Here is a tiny trained network, its code and every weight. The questions are about switching its units off for an input and a class, where a switched-off unit gives its printed mean instead of its output.

import numpy as np


def w(rows, s, z=0):
    codes = np.array(rows[::2]) - 128.0
    scale = np.full(codes.shape[1], s)
    scale[-1] = z or s
    return codes * scale


def norm(h):
    return h / np.sqrt((h * h).mean(-1, keepdims=True) + 1e-5)


def f(y):
    return y / 2 * (1 + np.tanh(0.7978845608 * (y + 0.044715 * y**3)))


def log_softmax(a):
    a = a - a.max(-1, keepdims=True)
    return a - np.log(np.exp(a).sum(-1, keepdims=True))


def net(x, mask):
    res = np.array(x, float).reshape(1, 2) / 4 @ E
    u = 0
    for l in range(4):
        y = f(norm(res) @ A[l][:, :-1].T + A[l][:, -1])
        res = res + np.where(mask[u : u + 6], y, B[l][:, -1]) @ B[l][:, :-1]
        u += 6
    return log_softmax(norm(res)[-1] @ U[:, :-1].T + U[:, -1])


A, B = {}, {}
E = w([
[75,44,131,116,117,171,101,137,128,210,133,159],'x0',
[100,103,60,108,4,172,100,115,115,169,139,146],'x1',
],0.011)
A[0] = w([
[98,26,127,123,94,146,124,122,121,225,135,146,148],'0.n1',
[101,3,162,136,228,130,130,139,130,205,125,124,19],'0.n2',
[117,71,155,107,136,127,136,130,116,174,135,147,10],'0.n3',
[130,49,107,190,93,100,103,195,199,118,59,110,94],'0.n4',
[120,85,124,152,49,105,133,156,141,148,112,121,1],'0.n5',
[104,47,126,109,68,149,132,118,117,182,141,117,22],'0.n6',
],0.025,0.0023)
B[0] = w([
[99,8,151,157,165,171,120,170,173,126,109,90,253],'0.n1',
[121,171,187,76,174,128,142,97,123,124,181,176,229],'0.n2',
[88,195,100,121,85,111,163,110,85,69,141,4,177],'0.n3',
[128,112,163,144,128,125,116,144,148,146,143,129,152],'0.n4',
[144,105,123,155,74,159,125,157,126,124,116,104,181],'0.n5',
[175,187,70,146,116,69,114,133,89,169,100,201,224],'0.n6',
],0.034,0.037)
A[1] = w([
[127,188,116,93,110,125,132,88,106,166,126,169,110],'1.n1',
[154,137,166,113,60,144,118,133,140,142,159,158,190],'1.n2',
[147,91,119,114,171,133,91,91,175,155,117,232,7],'1.n3',
[139,90,110,121,138,181,104,61,186,105,117,164,87],'1.n4',
[158,151,150,123,106,151,113,118,132,147,150,198,182],'1.n5',
[119,190,86,104,2,153,132,91,95,123,155,121,71],'1.n6',
],0.038,0.0021)
B[1] = w([
[189,102,94,65,117,19,90,69,137,174,14,134,196],'1.n1',
[133,162,88,164,146,113,153,91,111,107,109,107,182],'1.n2',
[99,156,70,50,150,130,27,237,166,5,145,153,176],'1.n3',
[118,178,188,162,26,96,86,121,216,137,235,75,130],'1.n4',
[104,162,31,94,204,87,116,143,131,68,112,183,180],'1.n5',
[87,44,233,19,124,133,120,70,216,150,113,57,255],'1.n6',
],0.017)
A[2] = w([
[81,66,165,112,119,135,157,115,178,171,114,78,70],'2.n1',
[166,179,191,177,114,141,164,83,87,173,164,105,89],'2.n2',
[151,239,94,54,68,98,126,93,83,176,173,251,132],'2.n3',
[140,105,194,189,148,176,144,192,97,145,182,162,82],'2.n4',
[69,146,195,112,106,174,144,103,147,137,217,110,1],'2.n5',
[89,79,69,194,40,171,99,172,131,197,155,115,195],'2.n6',
],0.029,0.0029)
B[2] = w([
[142,157,125,66,96,102,81,65,130,114,122,117,245],'2.n1',
[149,147,132,157,158,162,122,142,131,86,101,96,152],'2.n2',
[140,114,5,150,138,86,55,182,109,60,50,80,182],'2.n3',
[113,194,55,116,131,78,121,107,129,81,122,96,206],'2.n4',
[141,90,163,147,122,174,186,176,142,173,134,182,197],'2.n5',
[193,119,152,121,157,167,132,135,101,116,85,243,252],'2.n6',
],0.025,0.028)
A[3] = w([
[141,136,158,131,85,162,77,75,148,109,109,43,68],'3.n1',
[179,91,82,187,36,195,105,145,136,163,77,169,119],'3.n2',
[191,193,124,160,129,134,159,152,174,71,105,114,214],'3.n3',
[114,108,189,144,162,129,174,134,127,175,179,173,131],'3.n4',
[68,115,121,129,84,59,122,147,164,149,193,46,3],'3.n5',
[173,166,159,254,131,168,158,133,99,81,99,26,145],'3.n6',
],0.03,0.0027)
B[3] = w([
[151,80,159,107,99,143,113,74,158,158,62,63,199],'3.n1',
[139,52,167,130,52,189,216,180,91,226,144,220,252],'3.n2',
[111,144,105,194,91,174,146,35,93,116,132,50,222],'3.n3',
[140,159,138,136,107,254,90,93,90,95,122,133,161],'3.n4',
[150,86,104,184,70,129,152,156,132,227,121,165,159],'3.n5',
[113,155,108,215,76,124,164,101,91,150,162,133,203],'3.n6',
],0.02,0.026)
U = w([
[126,139,146,137,64,141,62,200,219,115,184,141,35],'0',
[58,105,105,132,161,55,163,193,166,206,193,108,72],'1',
[127,148,105,220,81,148,144,72,106,128,124,91,194],'2',
[199,63,120,147,100,175,124,175,99,150,53,247,175],'3',
[161,126,200,159,131,113,102,168,187,147,138,139,3],'4',
[81,141,228,69,206,207,163,151,141,123,203,152,148],'5',
[144,166,50,110,184,95,86,138,106,49,78,144,198],'6',
[155,71,204,40,64,128,90,60,211,174,79,98,147],'7',
],0.014,0.0054)

Each question gives the input, the list of numbers given to net, and the class t.
The units are the neurons (one row each of A and B). Each row of codes is followed by its name. A weight is (code - 128) times the scale printed after its matrix; where a second scale follows, it is the last column's (A, B and U).
mask holds one flag per neuron, layer by layer. A switched-off neuron (its flag False) gives its mean, the last column of its row in B, instead of its output. The means were averaged over made-up inputs and are rounded, as every weight is.
A unit's drop is (log p(t) with every unit on - log p(t) with that unit switched off) / (log p(t) with every unit on - log p(t) with every unit switched off).
The circuit of an input: a set's keep is (log p(t) with only the set's units on - log p(t) with every unit switched off) / (log p(t) with every unit on - log p(t) with every unit switched off). Starting from the 12 units with the biggest drops (on a tie, the unit counted first), units are removed one at a time, each time the one whose removal leaves the highest keep (on an exact tie, the one counted first), for as long as the keep stays at least 0.8.
circuit, biggest first: the units of the circuit, biggest drop first
unit that matters most: the unit with the biggest drop
top k neurons: the k neurons with the biggest drops, biggest first
top k neurons in layer l: the k neurons of layer l with the biggest drops, biggest first
drop of u: that unit's drop, to one decimal
input [8,-2], class 5: circuit, biggest first -> (0.n2)
input [-4,6], class 7: circuit, biggest first -> (0.n1; 1.n6)
input [-2,1], class 7: top 2 neurons -> (0.n4; 0.n2)
input [6,2], class 6: top 2 neurons -> (0.n2; 2.n4)
input [-4,4], class 7: top 3 neurons -> (0.n2; 0.n1; 0.n6)
input [6,-8], class 6: top 2 neurons -> (0.n1; 0.n2)
input [-2,-1], class 2: top 2 neurons -> (1.n6; 0.n3)
input [-4,7], class 7: top 2 neurons -> (1.n6; 0.n1)
input [-3,2], class 7: top 3 neurons -> (0.n2; 0.n6; 0.n1)
input [-7,-8], class 2: top 3 neurons -> (1.n6; 0.n3; 0.n2)
input [-1,-8], class 6: top 2 neurons in layer 0 -> (0.n1; 0.n3)
input [-2,2], class 7: top 3 neurons in layer 0 -> (0.n2; 0.n1; 0.n6)
input [-3,-5], class 2: top 2 neurons in layer 2 -> (2.n1; 2.n6)
input [3,-6], class 6: unit that matters most -> 0.n1
input [6,-5], class 5: top 2 neurons -> (0.n2; 0.n6)
input [-1,-3], class 6: top 3 neurons -> (0.n3; 0.n1; 0.n5)
input [4,-7], class 6: top 3 neurons -> (0.n1; 0.n2; 2.n3)
input [-6,3], class 7: top 2 neurons -> (0.n2; 0.n6)
input [-3,-4], class 2: drop of 0.n6 -> 1.0
input [-6,-1], class 2: drop of 2.n6 -> 0.0
input [8,-8], class 5: drop of 0.n6 -> 0.9
input [-1,-6], class 6: drop of 0.n3 -> 1.3
input [-4,-3], class 2: top neuron -> (1.n6)
input [-6,-8], class 2: top 3 neurons -> (1.n6; 0.n3; 0.n2)
input [-7,8], class 7: top 2 neurons in layer 0 -> (0.n1; 0.n2)
input [0,0], class 0: top 2 neurons -> (0.n5; 0.n3)
input [8,0], class 1: top neuron in layer 0 -> (0.n2)
input [-2,-3], class 2: top 2 neurons in layer 2 -> (2.n1; 2.n6)
input [-1,-5], class 6: top 2 neurons in layer 0 -> (0.n3; 0.n1)
